Here is a tiny trained network, its code and every weight. The questions are about switching its units off for an input and a class, where a switched-off unit gives its printed mean instead of its output.

import numpy as np


def w(rows, s, z=0):
    codes = np.array(rows[::2]) - 128.0
    scale = np.full(codes.shape[1], s)
    scale[-1] = z or s
    return codes * scale


def norm(h):
    return h / np.sqrt((h * h).mean(-1, keepdims=True) + 1e-5)


def f(y):
    return np.maximum(y, 0)


def log_softmax(a):
    a = a - a.max(-1, keepdims=True)
    return a - np.log(np.exp(a).sum(-1, keepdims=True))


def net(x, mask):
    res = np.array(x, float).reshape(1, 8) / 4 @ E
    u = 0
    for l in range(3):
        y = f(norm(res) @ A[l][:, :-1].T + A[l][:, -1])
        res = res + np.where(mask[u : u + 10], y, B[l][:, -1]) @ B[l][:, :-1]
        u += 10
    return log_softmax(norm(res)[-1] @ U[:, :-1].T + U[:, -1])


A, B = {}, {}
E = w([
[129,129,130,127,130],'x0',
[126,128,126,134,122],'x1',
[90,45,106,95,216],'x2',
[47,228,120,195,203],'x3',
[128,129,126,125,128],'x4',
[72,117,245,106,94],'x5',
[215,83,202,245,186],'x6',
[124,125,128,134,125],'x7',
],0.013)
A[0] = w([
[129,182,73,46,125,42],'0.n1',
[177,82,70,126,68,74],'0.n2',
[87,131,99,53,59,55],'0.n3',
[237,155,24,126,169,12],'0.n4',
[179,234,150,180,56,41],'0.n5',
[194,212,119,144,8,31],'0.n6',
[99,159,86,95,129,28],'0.n7',
[155,196,150,156,34,10],'0.n8',
[47,150,93,123,143,78],'0.n9',
[190,128,9,146,121,26],'0.n10',
],0.013,0.011)
B[0] = w([
[111,118,107,205,83,224],'0.n1',
[134,220,118,132,179,211],'0.n2',
[145,88,132,234,80,254],'0.n3',
[72,146,64,253,143,207],'0.n4',
[80,49,108,126,219,219],'0.n5',
[106,35,102,86,200,219],'0.n6',
[162,126,137,149,86,155],'0.n7',
[88,48,131,91,173,167],'0.n8',
[172,101,131,172,125,227],'0.n9',
[114,164,41,169,166,204],'0.n10',
],0.015,0.0042)
A[1] = w([
[225,157,166,165,159,3],'1.n1',
[200,99,155,155,153,3],'1.n2',
[97,220,138,122,153,66],'1.n3',
[254,91,77,114,83,99],'1.n4',
[158,115,186,72,76,49],'1.n5',
[149,82,151,210,143,124],'1.n6',
[124,189,87,179,157,70],'1.n7',
[51,175,49,33,47,133],'1.n8',
[119,161,198,98,89,37],'1.n9',
[115,84,123,77,165,88],'1.n10',
],0.016,0.0062)
B[1] = w([
[166,99,129,171,36,165],'1.n1',
[155,108,102,145,73,165],'1.n2',
[205,150,133,71,137,158],'1.n3',
[153,229,90,52,184,203],'1.n4',
[161,205,95,40,163,158],'1.n5',
[84,140,77,152,45,255],'1.n6',
[151,195,126,113,188,243],'1.n7',
[252,60,194,243,142,222],'1.n8',
[78,109,219,102,114,144],'1.n9',
[62,118,82,107,150,166],'1.n10',
],0.012,0.0079)
A[2] = w([
[104,77,108,100,184,46],'2.n1',
[167,115,141,154,99,3],'2.n2',
[146,113,180,174,188,113],'2.n3',
[96,95,50,146,136,230],'2.n4',
[167,185,165,101,166,94],'2.n5',
[200,207,124,162,157,192],'2.n6',
[59,112,250,93,121,5],'2.n7',
[85,182,189,185,209,108],'2.n8',
[88,132,253,51,95,92],'2.n9',
[96,157,168,133,37,114],'2.n10',
],0.014,0.0042)
B[2] = w([
[133,78,191,120,135,156],'2.n1',
[107,147,135,162,118,145],'2.n2',
[197,103,106,111,90,168],'2.n3',
[77,83,251,109,118,244],'2.n4',
[91,129,124,95,108,147],'2.n5',
[83,127,210,65,91,242],'2.n6',
[102,143,23,191,211,157],'2.n7',
[195,108,87,41,93,198],'2.n8',
[127,196,50,172,197,162],'2.n9',
[71,126,43,163,122,160],'2.n10',
],0.014,0.011)
U = w([
[198,69,185,238,48,108],'0',
[109,5,162,99,217,98],'1',
[87,128,139,102,123,245],'2',
[104,182,92,180,227,76],'3',
[196,158,158,11,146,88],'4',
],0.014,0.012)

Each question gives the input, the list of numbers given to net, and the class t.
The units are the neurons (one row each of A and B). Each row of codes is followed by its name. A weight is (code - 128) times the scale printed after its matrix; where a second scale follows, it is the last column's (A, B and U).
mask holds one flag per neuron, layer by layer. A switched-off neuron (its flag False) gives its mean, the last column of its row in B, instead of its output. The means were averaged over made-up inputs and are rounded, as every weight is.
A unit's drop is (log p(t) with every unit on - log p(t) with that unit switched off) / (log p(t) with every unit on - log p(t) with every unit switched off).
The circuit of an input: a set's keep is (log p(t) with only the set's units on - log p(t) with every unit switched off) / (log p(t) with every unit on - log p(t) with every unit switched off). Starting from the 12 units with the biggest drops (on a tie, the unit counted first), units are removed one at a time, each time the one whose removal leaves the highest keep (on an exact tie, the one counted first), for as long as the keep stays at least 0.8.
circuit, biggest first: the units of the circuit, biggest drop first
most important unit: the unit with the biggest drop
top k neurons: the k neurons with the biggest drops, biggest first
k most important neurons of layer l: the k neurons of layer l with the biggest drops, biggest first
input [-1,7,1,0,-1,-1,3,3], class 2: circuit, biggest first	(1.n8, 1.n6)
input [-7,3,4,6,-2,6,2,3], class 3: top 2 neurons	(0.n10, 0.n4)
input [-4,-1,-7,-4,-3,-7,-2,-6], class 1: circuit, biggest first	(0.n6)
input [2,2,2,-7,-1,6,2,-4], class 4: circuit, biggest first	(1.n5, 1.n4, 0.n5)
input [5,8,-5,-6,2,6,7,-8], class 2: top 2 neurons	(1.n8, 1.n5)
input [2,-5,-8,-7,-1,-1,-7,6], class 1: top 4 neurons	(0.n6, 0.n8, 1.n4, 1.n6)
input [-1,5,-2,6,-3,8,7,5], class 3: circuit, biggest first	(1.n8, 2.n4)
input [4,5,-5,5,3,-4,-5,7], class 0: top 4 neurons	(1.n8, 1.n4, 0.n2, 0.n1)
input [4,0,2,-1,-4,-3,2,6], class 3: top 2 neurons	(0.n4, 0.n10)
input [1,2,-1,7,-2,-6,6,8], class 4: top 2 neurons	(1.n7, 0.n3)
input [-4,-5,-7,-4,3,-8,0,-6], class 3: circuit, biggest first	(0.n4, 0.n2)
input [6,3,-8,6,-1,-2,-4,-8], class 1: top 2 neurons	(0.n5, 0.n6)
input [-7,1,2,5,-6,-2,6,-5], class 0: top 2 neurons	(1.n1, 1.n4)
input [3,8,5,-6,6,-5,3,2], class 2: 2 most important neurons of layer 2	(2.n6, 2.n8)
input [-1,-4,5,6,-3,8,6,4], class 3: top 2 neurons	(2.n7, 1.n8)
input [2,-5,6,-5,5,8,-1,1], class 3: most important unit	2.n9
input [-4,8,-4,-1,6,-6,6,4], class 2: top 2 neurons	(1.n8, 1.n6)
input [0,6,2,-3,7,-3,2,-2], class 2: top 2 neurons	(2.n6, 1.n8)
input [8,6,-1,-1,-8,2,1,7], class 2: 2 most important neurons of layer 1	(1.n6, 1.n8)
input [0,-1,6,3,0,7,2,6], class 3: 2 most important neurons of layer 2	(2.n7, 2.n9)
input [6,-1,4,0,1,5,0,7], class 3: most important neuron of layer 2	(2.n9)
input [3,2,-7,-4,8,7,-7,6], class 0: 2 most important neurons of layer 1	(1.n8, 1.n4)
input [-7,0,-7,-2,-6,1,-7,-3], class 0: 2 most important neurons of layer 0	(0.n1, 0.n3)
input [2,-2,-5,-8,1,-3,7,4], class 4: 2 most important neurons of layer 1	(1.n4, 1.n8)
input [5,5,7,6,-8,-6,-4,-1], class 1: top 3 neurons	(0.n2, 1.n4, 0.n3)
input [-8,2,-1,7,0,5,-2,-7], class 4: 2 most important neurons of layer 1	(1.n3, 1.n6)
input [7,-5,6,3,-1,8,-5,4], class 3: most important unit	2.n7
input [6,0,-2,-3,3,5,4,7], class 3: 3 most important neurons of layer 1	(1.n9, 1.n8, 1.n5)
